Below is a small trained network, with its code and all its weights. Each question gives an input and a class and asks what happens when units are switched off, that is, made to give their printed mean instead of their output.

import numpy as np


def w(rows, s, z=0):
    codes = np.array(rows[::2]) - 128.0
    scale = np.full(codes.shape[1], s)
    scale[-1] = z or s
    return codes * scale


def norm(h):
    return h / np.sqrt((h * h).mean(-1, keepdims=True) + 1e-5)


def f(y):
    return np.maximum(y, 0)


def log_softmax(a):
    a = a - a.max(-1, keepdims=True)
    return a - np.log(np.exp(a).sum(-1, keepdims=True))


def net(x, mask):
    res = np.array(x, float).reshape(1, 2) / 4 @ E
    u = 0
    for l in range(4):
        y = f(norm(res) @ A[l][:, :-1].T + A[l][:, -1])
        res = res + np.where(mask[u : u + 6], y, B[l][:, -1]) @ B[l][:, :-1]
        u += 6
    return log_softmax(norm(res)[-1] @ U[:, :-1].T + U[:, -1])


A, B = {}, {}
E = w([
[117,2,135,48,96,155,200,93,106,196],'x0',
[83,103,93,113,67,242,9,58,166,105],'x1',
],0.0081)
A[0] = w([
[146,210,116,149,122,97,124,153,86,108,119],'0.n0',
[103,136,99,136,127,142,115,126,123,91,22],'0.n1',
[114,168,130,132,121,143,101,105,120,126,2],'0.n2',
[129,237,148,135,125,112,133,132,98,135,7],'0.n3',
[112,83,134,111,95,199,11,99,123,128,44],'0.n4',
[129,236,109,153,130,148,5,146,146,109,35],'0.n5',
],0.013,0.0015)
B[0] = w([
[93,138,110,104,135,146,102,103,195,144,200],'0.n0',
[106,225,168,86,187,122,92,122,173,198,153],'0.n1',
[162,163,203,176,100,212,124,78,136,101,157],'0.n2',
[101,113,98,136,135,153,97,118,198,139,188],'0.n3',
[97,72,17,141,154,113,139,155,236,114,236],'0.n4',
[140,111,223,114,86,129,153,90,3,134,252],'0.n5',
],0.014,0.016)
A[1] = w([
[106,102,124,95,116,143,113,116,136,186,143],'1.n0',
[151,146,203,150,92,145,112,101,17,111,180],'1.n1',
[150,204,121,161,149,115,95,162,152,119,92],'1.n2',
[121,136,67,146,133,105,115,145,131,67,46],'1.n3',
[151,247,106,198,184,73,94,189,159,85,6],'1.n4',
[106,220,102,179,168,104,61,159,180,126,46],'1.n5',
],0.015,0.0022)
B[1] = w([
[189,147,93,103,167,131,153,217,95,133,235],'1.n0',
[56,221,254,143,134,152,142,14,96,58,254],'1.n1',
[82,121,119,94,158,118,83,123,160,193,150],'1.n2',
[146,74,133,85,105,161,152,127,84,156,166],'1.n3',
[94,190,59,141,195,202,57,129,171,97,160],'1.n4',
[111,169,62,91,184,122,128,134,183,108,208],'1.n5',
],0.011,0.01)
A[2] = w([
[165,131,93,126,158,143,156,171,73,95,200],'2.n0',
[114,132,163,99,131,114,148,89,72,126,109],'2.n1',
[154,140,160,181,141,120,140,161,118,173,182],'2.n2',
[156,69,122,107,89,141,148,155,55,144,46],'2.n3',
[139,94,62,212,89,35,100,136,166,87,74],'2.n4',
[176,107,129,103,87,142,127,153,7,127,6],'2.n5',
],0.018,0.0017)
B[2] = w([
[166,155,193,88,73,102,117,132,95,136,203],'2.n0',
[170,171,110,158,97,162,99,141,108,91,255],'2.n1',
[124,61,112,20,130,113,139,155,123,149,161],'2.n2',
[37,131,102,190,157,113,85,86,150,91,209],'2.n3',
[122,87,164,152,67,222,121,112,10,104,193],'2.n4',
[67,21,76,165,87,6,58,146,52,76,187],'2.n5',
],0.012,0.0094)
A[3] = w([
[154,103,176,95,151,104,198,160,126,209,83],'3.n0',
[133,8,53,192,126,185,193,149,161,153,45],'3.n1',
[137,148,202,143,132,147,127,89,81,167,24],'3.n2',
[124,129,115,192,196,128,130,136,165,172,4],'3.n3',
[105,162,215,168,149,131,155,100,50,169,72],'3.n4',
[119,128,134,233,124,98,126,106,84,106,125],'3.n5',
],0.017,0.0022)
B[3] = w([
[223,206,158,127,101,181,135,170,85,146,133],'3.n0',
[190,70,6,205,90,237,104,128,56,57,252],'3.n1',
[89,169,136,172,116,105,146,133,80,151,196],'3.n2',
[74,135,139,47,135,116,107,159,197,160,157],'3.n3',
[94,122,134,134,83,178,54,97,128,58,210],'3.n4',
[120,97,175,44,163,77,176,157,139,219,188],'3.n5',
],0.012,0.016)
U = w([
[233,176,160,88,123,118,146,197,90,165,129],'0',
[172,120,136,172,148,95,171,101,151,141,23],'1',
[107,59,140,104,122,5,105,158,69,136,181],'2',
[104,175,80,87,202,134,92,151,223,146,184],'3',
[168,97,174,192,157,107,173,122,171,153,2],'4',
[166,59,25,189,114,211,109,124,101,79,161],'5',
[83,188,216,155,106,164,89,52,90,84,185],'6',
[176,121,144,183,143,94,149,108,153,146,31],'7',
],0.013,0.0056)

Each question gives the input, the list of numbers given to net, and the class t.
The units are the neurons (one row each of A and B). Each row of codes is followed by its name. A weight is (code - 128) times the scale printed after its matrix; where a second scale follows, it is the last column's (A, B and U).
mask holds one flag per neuron, layer by layer. A switched-off neuron (its flag False) gives its mean, the last column of its row in B, instead of its output. The means were averaged over made-up inputs and are rounded, as every weight is.
A unit's drop is (log p(t) with every unit on - log p(t) with that unit switched off) / (log p(t) with every unit on - log p(t) with every unit switched off).
The circuit of an input: a set's keep is (log p(t) with only the set's units on - log p(t) with every unit switched off) / (log p(t) with every unit on - log p(t) with every unit switched off). Starting from the 12 units with the biggest drops (on a tie, the unit counted first), units are removed one at a time, each time the one whose removal leaves the highest keep (on an exact tie, the one counted first), for as long as the keep stays at least 0.8.
units of the circuit, in order: the units of the circuit, biggest drop first
top k neurons: the k neurons with the biggest drops, biggest first
k most important neurons of layer l: the k neurons of layer l with the biggest drops, biggest first
drop when u is switched off: that unit's drop, to one decimal
input [2,-8], class 0: top 3 neurons => (1.n1; 0.n4; 0.n5)
input [8,-3], class 2: top 2 neurons => (0.n4; 0.n5)
input [-4,2], class 6: units of the circuit, in order => (0.n5)
input [2,-4], class 2: top 3 neurons => (0.n4; 0.n2; 1.n5)
input [5,-5], class 2: top 2 neurons => (0.n4; 0.n5)
input [-5,-4], class 3: top 3 neurons => (0.n0; 0.n3; 0.n4)
input [6,-3], class 2: top 2 neurons => (0.n4; 0.n5)
input [1,-4], class 0: top 4 neurons => (0.n4; 0.n5; 0.n1; 1.n1)
input [3,-7], class 0: 3 most important neurons of layer 1 => (1.n1; 1.n3; 1.n0)
input [2,-5], class 0: top 2 neurons => (0.n5; 0.n4)
input [-1,-5], class 3: 2 most important neurons of layer 0 => (0.n5; 0.n4)
input [0,-6], class 3: top 2 neurons => (0.n5; 0.n4)
input [1,-8], class 3: top 2 neurons => (0.n5; 0.n4)
input [1,-6], class 3: top 2 neurons => (0.n5; 0.n4)
input [6,0], class 2: most important neuron of layer 2 => (2.n0)
input [5,-3], class 2: 2 most important neurons of layer 0 => (0.n4; 0.n5)
input [-1,-8], class 3: 2 most important neurons of layer 0 => (0.n5; 0.n4)
input [3,-3], class 2: 2 most important neurons of layer 1 => (1.n5; 1.n1)
input [-6,3], class 6: drop when 0.n5 is switched off => 5.5
input [0,-4], class 3: drop when 0.n4 is switched off => 0.6
input [-5,0], class 6: drop when 0.n5 is switched off => 3.6
input [-3,4], class 6: drop when 0.n5 is switched off => 5.4
input [0,0], class 0: 4 most important neurons of layer 1 => (1.n3; 1.n4; 1.n1; 1.n0)
input [-2,-7], class 3: top neuron => (0.n5)
